data = [139 131 118 124 137 145 133 126 155 128 136]
data[-11] = 139
data[-1] = 136
data[5] = 145
data[-3] = 155

a =
[[129 122 139 137 127 117]
 [129 110 128 126 131 119]
 [131 152 127 127 126 136]
 [131 115 134 130 124 125]
 [123 137 134 130 127 146]
 [131 142 132 138 129 139]
 [134 133 128 129 124 135]]
a[0,0]: 129
a[-1,0]: 134
a[-3,-1]: 146
a[-6,-2]: 131
a[-1,2]: 128
a[-6,5]: 119
a[-1,-2]: 124
a[-3,-3]: 130
a[:, -1]: [117, 119, 136, 125, 146, 139, 135]
a[1,3]: 126
a[3]: [131, 115, 134, 130, 124, 125]
a[-2,3]: 138
a[-5,0]: 131
a[-5,4]: 126
a[2,-1]: 136

X = [122 135 139 156 135 137 124 129 130 125 139 129 134 125 133]
X[-15]: 122
X[-11]: 135
X[-3]: 134
X[-14]: 135
X[7]: 129

x =
132  129  133  128  127  130  101  119  119
116  127  115  116  120  107  120  121  116
151  105  118  135  113  127  127  113  109
x[0,0] = 132
x[1] = [116, 127, 115, 116, 120, 107, 120, 121, 116]
x[1,4] = 120
x[2,7] = 113
x[0,5] = 130
x[1,6] = 120
x[:, 8] = [119, 116, 109]
x[:, 2] = [133, 115, 118]
x[1,8] = 116

arr =
[[116 147 152 113 121 149 109 151 136 140 105 120 150 119 108]
 [131 119 136 104 119 153 112 142 152 143 115 120 152 134 126]
 [143 118 118 113 109 108 131 111 148 131 117 131 105 132 116]
 [115 121 141 148 137 137 106 145 126 110 147 129 108 128 135]
 [132 137 133 135 119 145 103 136 121 140 141 132 132 146 108]
 [145 110 136 128 127 138 148 144 121 129 119 117 113 140 112]
 [112 112 127 143 144 137 125 103 148 115 118 113 133 150 108]
 [123 105 143 123 146 125 115 106 127 104 109 106 144 121 134]
 [120 108 142 109 128 149 131 135 141 149 139 142 122 130 104]
 [151 114 146 147 124 135 126 147 140 127 150 116 136 116 130]
 [124 138 125 145 138 147 126 110 145 123 110 124 115 149 107]
 [122 145 112 130 136 112 111 117 108 119 142 134 127 135 112]
 [111 120 142 132 132 130 147 141 151 137 139 152 141 148 133]
 [119 128 150 127 113 119 120 121 125 109 131 135 151 137 109]
 [144 144 113 111 126 108 143 107 135 137 127 108 127 121 118]
 [116 120 129 123 136 146 127 135 121 111 106 144 110 133 119]]
arr[-16][-15] = 116
arr[5][14] = 112
arr[-10][-6] = 115
arr[:, -7] = [136, 152, 148, 126, 121, 121, 148, 127, 141, 140, 145, 108, 151, 125, 135, 121]
arr[5] = [145, 110, 136, 128, 127, 138, 148, 144, 121, 129, 119, 117, 113, 140, 112]
arr[7][8] = 127
arr[:, -14] = [147, 119, 118, 121, 137, 110, 112, 105, 108, 114, 138, 145, 120, 128, 144, 120]
arr[6][-4] = 113
arr[-16][-13] = 152
arr[-1][-12] = 123
arr[-3][5] = 119
arr[7][7] = 106
arr[10][6] = 126
arr[:, -6] = [140, 143, 131, 110, 140, 129, 115, 104, 149, 127, 123, 119, 137, 109, 137, 111]
arr[:, 6] = [109, 112, 131, 106, 103, 148, 125, 115, 131, 126, 126, 111, 147, 120, 143, 127]
arr[7] = [123, 105, 143, 123, 146, 125, 115, 106, 127, 104, 109, 106, 144, 121, 134]
arr[7][0] = 123
arr[1][-13] = 136
arr[-6][-5] = 110
arr[-2] = [144, 144, 113, 111, 126, 108, 143, 107, 135, 137, 127, 108, 127, 121, 118]
arr[:, -4] = [120, 120, 131, 129, 132, 117, 113, 106, 142, 116, 124, 134, 152, 135, 108, 144]
arr[-16][-2] = 119
arr[-9][-2] = 121
arr[14][-10] = 108
arr[-12][10] = 141
arr[-8][-13] = 142
arr[:, -3] = [150, 152, 105, 108, 132, 113, 133, 144, 122, 136, 115, 127, 141, 151, 127, 110]
arr[-11][-13] = 136
arr[0][6] = 109
arr[-5][-14] = 145
arr[:, -11] = [121, 119, 109, 137, 119, 127, 144, 146, 128, 124, 138, 136, 132, 113, 126, 136]
arr[8][-1] = 104
arr[:, -5] = [105, 115, 117, 147, 141, 119, 118, 109, 139, 150, 110, 142, 139, 131, 127, 106]
arr[7][10] = 109
arr[8][-15] = 120
arr[3][1] = 121
arr[3] = [115, 121, 141, 148, 137, 137, 106, 145, 126, 110, 147, 129, 108, 128, 135]

A = [135 106 129 129 153 141 125 100 117 112 113 141 123]
A[0] => 135
A[1] => 106
A[8] => 117
A[10] => 113
